After every row comes roughly how far along a hidden order it lies, from 0 to 9.
In the rows, 128 means zero.
[135 123  83 151 131 134 120 194 156 103 135 111 111 141 111 127  78 111
 135 155 120 123 104 195 145 148 124 115  94 121 123 132 111 122 112 109
 173 132 126 133 117 122 149  86 142 175 140 134 168 123 123 110 122 169
 107 151 131  90 119]
4
[129 126 129 172 117 149 109 199 162 103 101 144 110 171 105 151  64 127
 129 168 134 106 110 201 160 168  75 150  59 117 102 134 108 123 103 103
 173  91 119 138 118 155 153  41 161 156 171 132 169 147 144  98 118 180
  87 137 139  75  82]
4
[135 154  56 192 122 148  96 182 168  91 194 132 108  91  75 114  42  98
 166 156  87 132 132 255 140 174  96  94  29 117 105 132 123 146 167 120
 133  71 157 153 125  99 167  66 224 183 126 125 193  75 122 146 108 183
  67 149 178  46 121]
0
[130 141 108 144 125 133 126 158 151 111 153 123 115 126  93 116  93 113
 140 143 120 123 114 183 139 148 131 114  99 130 114 147 116 113 126 122
 151 127 132 142 115 115 145 109 149 167 120 139 155 131 150 125 111 152
  85 148 141 111 141]
4
[126 128 122 104 133 121 137 191 143 119 132  93 122 120 138 119 114 112
 134 138 122 125  92 161 135 130 137 114 173 128 113 123 114 112  94 122
 159 159 113 132 111 125 126 115 128 183 117 138 149 148 153 111 117 149
 150 151 129 156 163]
6
[115 157  91 192 109 166  96 191 153 107 144 151 114 161  66 148  54 123
 158 183 109 108 125 235 152 180  55 151  17 124 103 136 109 115 211  82
 146  63 153 145 114 125 170  53 188 141 165 132 156 137 150 124 104 194
  59 128 155  63  76]
3
[120 136  98 103 134 121 136 188 146 125 145  81 124 114 132 110 117 106
 131 132 109 131 100 159 125 126 155 102 159 129 123 121 110 105 130 124
 157 157 124 137 110 107 129 137 123 175 106 135 148 145 149 123 116 150
 148 158 137 145 177]
6
[130 109 140 129 130 133 131 222 154 111  86 117 120 158 141 153  93 129
 107 144 142 109  86 151 153 144 105 142 138 118  96 116 111 114  51 115
 175 126 101 130 115 156 130 105 135 165 160 130 154 147 149  95 127 156
 117 150 132 132 113]
6
[111 121 152  70 136 114 156 211 141 128 116  85 136 124 160 136 141 116
  98 118 136 119  87 124 135 116 145 124 186 128 105 104 110 104  61 121
 159 182 102 128 113 136 111 140 105 146 127 134 130 172 153 105 110 150
 165 151 130 165 165]
7
[130 142  85 165 123 142 117 168 154 110 159 123 113 131  90 120  50 115
 148 161 110 123 120 201 137 158 114 116  70 128 116 140 114 118 159 107
 149 114 140 143 113 111 155  82 153 169 127 135 166 129 150 124 108 168
 102 143 151 109 128]
4
[133 131 107 132 131 129 127 195 150 108 137 103 114 131 119 121  91 112
 129 151 117 125 104 199 135 150 134 112 107 123 123 129 107 115 109 116
 169 135 132 137 102 117 138 102 147 169 124 137 156 127 145 112 118 155
 107 153 146 117 150]
5
[124 144  86 152 125 139 123 193 148 111 149 100 122 136 101 117  74 110
 148 154 112 123 110 200 134 148 115 117  94 127 123 131 105 109 162 112
 156 125 137 141 111 109 149  89 158 166 125 137 156 136 150 121 110 164
 115 149 133 120 141]
4
[125 127 139 135 128 137 128 201 158 109 125 110 121 152 118 129  71 115
 138 144 117 121  98 186 138 140 117 126  97 121 112 119 108 112 118 109
 171 115 120 135 112 123 145  93 158 166 140 134 154 148 152 110 120 157
 122 148 136 125 133]
5
[127 154  84 178 117 143 110 217 150 108 165 129 114 138  76 128  62 113
 162 170 104 118 127 232 144 168  83 128  43 129 113 137 117 123 196  97
 162  80 149 150 116 127 165  74 182 158 134 134 167 122 147 131 105 174
  77 140 153  76 109]
3
[121 183  83 208 106 157  76 187 146 103 203 182 100 100  45 121  32 118
 179 164  95 116 162 216 150 203  59 125  23 135  67 158 135 131 197 118
  99  61 167 149 121 110 166  53 216 157 128 137 182  92 133 154  88 189
  50 128 181  58  84]
0
[129 122  97 118 134 124 133 199 148 111 142 101 119 123 136 114 104 109
 132 136 117 127  98 161 128 146 146 105 146 126 122 124 110 111 100 121
 164 143 121 136 106 113 133 116 135 165 115 135 150 128 149 120 116 145
 138 154 138 147 167]
5
[ 97 133 153  87 121 135 148 255 131 131 104 109 142 157 125 150 112 129
 112 128 134 109  89 112 146 131  99 154 173 131  95 105 101  97 116 107
 141 168 107 126  99 152 126 131  96 127 144 138 128 196 163 106 104 158
 144 131 132 166 128]
7
[114 129 119  98 131 130 147 204 139 118 126  80 135 136 132 127 119 115
 122 131 118 128  90 147 128 127 130 122 152 127 120 111 104 102 123 116
 156 161 114 133 106 123 125 123 131 156 124 136 143 164 153 114 114 156
 144 144 134 145 157]
6
[129 106 142 109 136 119 125 205 160 101 113 102 114 131 153 139 104 119
 101 139 129 119  94 167 143 116 136 119 143 120 105 122 110 123  26 128
 179 151 102 130 119 139 120 134 115 181 141 133 151 138 140  96 127 157
 132 157 128 149 144]
6
[135 141  87 178 122 151 100 176 163 102 156 127 112 146  95 133  57 116
 150 176 105 117 120 172 146 163  91 127  26 121 114 136 109 126 176 100
 160  83 137 148 116 124 161  64 187 167 144 131 171 117 142 118 112 169
  78 144 152  66  96]
3
[115 141 149 106 123 131 131 208 133 126 124 116 125 132 121 129 117 127
 118 120 135 114 106 136 138 128 120 136 174 138  89 130 119  99  90 123
 132 164 112 125  98 136 131 132 117 140 126 143 127 172 159 118 105 157
 135 137 132 177 144]
6
[123 116 146 118 134 121 137 220 148 115 115 104 127 132 147 138 113 118
 110 123 135 118  89 117 136 120 133 127 184 123 104 115 114 118  52 125
 151 156 101 129 109 140 118 125 128 163 137 135 145 160 148 105 124 158
 139 149 138 170 148]
6
[ 91 131 138  66 128 122 167 215 122 133 122  72 151 142 149 131 147 115
 123 118 125 121  81 122 122 105 136 133 223 133 128  91 104  92 137 107
 137 189 106 131  96 126 122 145 103 119 116 134 114 201 172 110 111 144
 168 137 126 190 166]
8
[112 124 160  80 132 112 156 202 131 133 121  92 135 119 155 136 146 115
  93 112 134 120  91  99 131 123 144 127 225 133 110 110 110 100  71 128
 135 187 102 126 104 135 117 155  93 144 121 137 120 182 175 104 118 137
 167 149 128 209 166]
8
[123 124 138 105 130 125 139 213 147 118 115  97 121 130 140 129 112 120
 118 128 128 120  92 118 138 133 128 126 157 126 110 121 109 108  85 121
 162 154 111 136 107 128 125 134 121 167 132 136 145 157 154 108 118 160
 141 148 133 152 151]
6
[141 145  65 196 123 146 105 168 161 101 186 131 108 101  79 117  56 105
 155 165  94 129 120 241 140 168  99  99  58 122 113 142 116 132 168 117
 145  55 158 154 127 104 160  76 210 178 125 132 183  90 129 141 109 172
  78 150 163  60 134]
2
[115 148  93 160 114 151 119 187 146 112 134 118 122 156  82 130  85 123
 157 159 115 115 117 190 144 167  83 141  49 130 113 135 108 105 186  93
 148 101 137 141 108 119 157  77 167 151 142 140 157 151 160 125 102 172
  93 128 142 104 104]
4
[127 150  91 180 120 147 115 174 151 105 167 115 119 134  79 121  65 104
 159 166  99 122 112 233 132 163 107 114  42 124 124 130 107 121 203  98
 151  90 150 149 120 103 164  72 186 162 130 132 175 122 137 130 110 170
  80 149 155  80 122]
3
[ 98 141 134  75 126 123 159 217 125 132 138  83 146 121 126 122 128 114
 125 115 121 126 102 123 123 123 131 124 184 139 116 106 106  85 155 116
 135 177 117 130 102 117 130 144 107 139 106 139 124 182 164 123 105 142
 171 138 136 188 171]
7
[138 130  98 170 125 140 102 199 161 105 136 131 111 136  96 131  58 116
 134 162 115 117 115 217 148 169 108 118  73 121 113 143 120 130 125 108
 166  93 137 148 125 124 152  74 181 178 143 132 175 122 139 113 118 171
 111 154 148  93 110]
3
[132 138 102 141 126 134 113 192 153 108 147 118 109 133 101 121  70 112
 138 151 117 120 122 194 146 150 115 119  82 128 110 143 119 118 128 113
 157 109 131 142 113 118 148  89 163 172 129 136 165 130 143 113 113 159
 104 149 142 106 124]
4
[118 175  23 169 118 150 120 150 144 102 199  99 123 118  65  97  75  97
 181 171  78 139 124 216 118 164 112 104  28 132 139 131 107 113 255  95
 125 104 170 154 109  73 171  84 196 163  99 134 172 117 155 151  96 169
 103 142 159  80 146]
3
[111 106 154  62 141 108 171 218 136 129  93  64 144 137 181 138 163 110
  90 107 132 120  75 115 130 109 150 123 234 125 130  89 116 103  67 118
 171 197  91 128 111 137 114 158  95 141 125 133 120 182 159  94 127 139
 179 153 119 191 164]
9
[104 119 166  38 136 110 169 255 113 133 102  67 147 142 173 132 167 113
  92 119 140 118  79  93 124  91 153 131 223 134 135 103 100  86  92 115
 149 213  89 128 104 131 117 150  68 128 115 138 105 215 166  99 118 135
 187 147 114 228 170]
9
[124 137  98 168 119 146 111 199 154 105 153 130 111 143  87 129  56 116
 142 164 111 116 120 225 148 166  99 129  57 124 115 139 114 122 155 101
 153  92 138 144 112 124 159  74 174 164 142 134 163 137 156 119  99 164
  84 146 146  87 108]
4
[135 144  83 179 120 147 102 170 157 104 173 132 108 121  88 123  67 108
 153 166  99 122 125 236 141 171 100 113 117 124 110 141 115 132 153 115
 146  91 151 149 121 110 164  69 200 171 122 131 175 103 134 131 111 174
  80 145 162  64 114]
2
[129 134 103 133 129 136 129 199 153 105 131 114 117 138 117 127  87 117
 135 148 118 121  98 186 135 139 121 118 112 125 123 127 111 112 121 115
 165 129 122 137 112 120 138 104 144 170 131 135 159 137 145 111 116 159
 118 155 138 115 122]
5
